Below are the code and all the weights of a small trained network. Each question names an input and a target symbol and asks about switching units off, where a switched-off unit gives its printed mean instead of its output.

import numpy as np


def w(rows, s, z=0):
    codes = np.array(rows[::2]) - 128.0
    scale = np.full(codes.shape[1], s)
    scale[-1] = z or s
    return codes * scale


def norm(h):
    return h / np.sqrt((h * h).mean(-1, keepdims=True) + 1e-5)


def f(y):
    return np.maximum(y, 0)


def softmax(a):
    e = np.exp(a - a.max(-1, keepdims=True))
    return e / e.sum(-1, keepdims=True)


def log_softmax(a):
    a = a - a.max(-1, keepdims=True)
    return a - np.log(np.exp(a).sum(-1, keepdims=True))


def net(x, mask):
    ids = ['ΘΞΦΨΩζ'.index(c) for c in x.split()]
    T = len(ids)
    res = E[ids] + P[:T]
    r = norm(res)
    for j in range(3):
        rows = slice(2 * j, 2 * j + 2)
        q, k, v = (r @ M[0][rows].T for M in (Q, K, V))
        z = softmax(np.where(np.tri(T) > 0, q @ k.T / 2**0.5, -1e9)) @ v
        o = O[0][rows]
        res = res + np.where(mask[j], z, o[:, -1]) @ o[:, :-1]
    y = f(norm(res) @ A[0][:, :-1].T + A[0][:, -1])
    res = res + np.where(mask[3:11], y, B[0][:, -1]) @ B[0][:, :-1]
    return log_softmax(norm(res)[-1] @ U[:, :-1].T + U[:, -1])


Q, K, V, O, A, B = {}, {}, {}, {}, {}, {}
E = w([
[181,185,212,54,203,96,86],'Θ',
[66,112,190,33,55,107,157],'Ξ',
[127,30,145,113,121,247,178],'Φ',
[66,108,136,55,94,139,77],'Ψ',
[130,202,72,144,148,212,153],'Ω',
[137,122,9,129,167,75,197],'ζ',
],0.016)
P = w([
[139,112,108,254,100,97,92],'0',
[210,159,47,3,135,194,125],'1',
[179,143,84,30,124,162,131],'2',
[155,139,91,57,125,167,139],'3',
[135,123,101,70,125,145,145],'4',
[115,131,108,95,129,149,143],'5',
[112,124,102,120,138,151,155],'6',
[92,125,127,123,137,140,158],'7',
[71,129,121,141,150,124,149],'8',
[62,131,125,155,166,129,163],'9',
[35,112,134,174,158,131,167],'10',
[21,112,146,178,175,113,176],'11',
[29,125,127,179,208,130,187],'12',
],0.009)
Q[0] = w([
[228,64,121,235,92,146,128],'h1',
[197,149,122,88,25,117,75],'h1',
[53,126,162,74,202,150,145],'h2',
[36,123,98,160,177,141,180],'h2',
[2,132,167,136,210,121,178],'h3',
[92,150,141,66,202,181,209],'h3',
],0.0083)
K[0] = w([
[174,135,125,72,112,99,5],'h1',
[150,151,104,42,157,171,165],'h1',
[103,163,126,203,175,83,160],'h2',
[158,118,157,168,126,100,58],'h2',
[120,113,129,199,88,80,122],'h3',
[75,80,131,129,77,115,123],'h3',
],0.013)
V[0] = w([
[154,2,182,128,153,191,73],'h1',
[97,188,127,141,188,215,124],'h1',
[103,202,150,136,74,180,128],'h2',
[177,170,228,99,166,92,51],'h2',
[156,137,180,158,82,105,222],'h3',
[210,77,78,104,190,155,194],'h3',
],0.0095)
O[0] = w([
[104,71,188,77,159,190,137,146],'h1',
[126,118,167,195,73,186,119,254],'h1',
[101,232,158,108,117,245,107,154],'h2',
[201,107,117,135,96,162,111,101],'h2',
[152,158,153,71,37,143,231,96],'h3',
[132,115,172,187,134,100,169,127],'h3',
],0.011,0.0054)
A[0] = w([
[119,95,162,190,207,144,45,190],'n1',
[106,109,86,157,155,2,171,2],'n2',
[156,196,197,73,115,96,195,176],'n3',
[165,19,121,54,162,98,118,152],'n4',
[9,126,44,100,139,192,180,118],'n5',
[117,122,166,103,31,75,110,152],'n6',
[62,75,170,118,61,87,99,226],'n7',
[192,167,127,161,195,136,235,112],'n8',
],0.0077,0.0035)
B[0] = w([
[143,139,170,220,137,157,160,216],'n1',
[132,135,135,152,126,228,121,164],'n2',
[135,192,137,202,157,102,159,182],'n3',
[105,79,178,115,110,2,133,188],'n4',
[67,54,93,191,105,151,165,255],'n5',
[152,124,101,142,94,107,38,155],'n6',
[183,84,42,220,72,157,138,200],'n7',
[113,112,90,185,155,136,154,181],'n8',
],0.0075,0.0065)
U = w([
[248,93,152,161,133,120,88,253],'Θ',
[117,135,95,58,82,118,139,164],'Ξ',
[114,36,189,132,161,172,168,89],'Φ',
[95,69,79,124,178,148,1,12],'Ψ',
[123,162,119,211,111,188,113,126],'Ω',
[131,83,60,192,164,39,142,99],'ζ',
],0.0088,0.0025)

Each question gives the input, a string of symbols that net reads in full, and the target symbol t.
The units are the heads (2 rows each of Q, K, V and O) and the neurons (one row each of A and B). Each row of codes is followed by its name. A weight is (code - 128) times the scale printed after its matrix; where a second scale follows, it is the last column's (O, A, B and U).
mask holds one flag per unit, heads first, then neurons. A switched-off unit (its flag False) gives its mean, the last column of its rows in O or B, instead of its output. The means were averaged over made-up inputs and are rounded, as every weight is.
A unit's drop is (log p(t) with every unit on - log p(t) with that unit switched off) / (log p(t) with every unit on - log p(t) with every unit switched off).
The circuit of an input: a set's keep is (log p(t) with only the set's units on - log p(t) with every unit switched off) / (log p(t) with every unit on - log p(t) with every unit switched off). Starting from all 11 units, units are removed one at a time, each time the one whose removal leaves the highest keep (on an exact tie, the one counted first), for as long as the keep stays at least 0.8.
units of the circuit, in order: the units of the circuit, biggest drop first
heads that matter: for each layer, one digit per head in row order, 1 if its drop is at least 0.15 and else 0, layers parted by /
drop of u: that unit's drop, to one decimal
input Ω Ω Ψ, target Ω: units of the circuit, in order	[h1]
input Ψ Ψ Θ Φ Θ Φ, target Ψ: heads that matter	001
input Ω ζ Ξ Ω Θ, target Ω: heads that matter	110
input ζ Ψ Ξ Θ Ξ Θ ζ Ψ Ω Ω, target ζ: heads that matter	110
input Θ Ψ Ω Φ Θ Φ, target Θ: heads that matter	010
input Θ ζ Ω Ψ Ξ, target Θ: units of the circuit, in order	[h2 n6 h1]
input Ξ Ω Φ, target Ξ: heads that matter	001
input Ω Φ Θ Φ Θ ζ ζ Ξ, target ζ: heads that matter	110
input Ξ Θ Ξ Ω Ω Ψ Ω Ω Ω Ω Θ Θ Φ, target Ξ: units of the circuit, in order	[h3 h1]
input Ξ Ω Ω Φ Θ Ω Ξ Ψ Ω Θ Φ Ω Ξ, target Ξ: heads that matter	001
input Φ Θ Θ, target Φ: heads that matter	100
input Ω Θ Ξ Θ Ξ Ω Ξ Ω Ξ, target Ω: heads that matter	110
input Ξ Θ Θ Ψ Θ Ξ, target Ξ: heads that matter	101
input ζ Φ Ξ, target ζ: units of the circuit, in order	[h2]
input Ξ Θ Θ Θ ζ ζ, target Ξ: heads that matter	001
input Ω Φ Θ, target Ω: heads that matter	010
input Θ Ω Θ Ω Ω Θ Θ Θ Ω Ψ, target Θ: drop of h2	0.5
input Ψ Θ Φ Ψ Ω ζ Ξ Ω Φ, target Ψ: drop of h3	0.9
input Θ Ω Θ Θ Θ Ω Ω Θ Φ, target Θ: drop of n5	0.1
input ζ Ω Φ Φ Ω Ω ζ Φ Φ, target ζ: drop of h2	0.4
input Ψ Ω Ω Ψ Ω Ω ζ ζ ζ Ψ ζ Θ, target ζ: units of the circuit, in order	[h1]
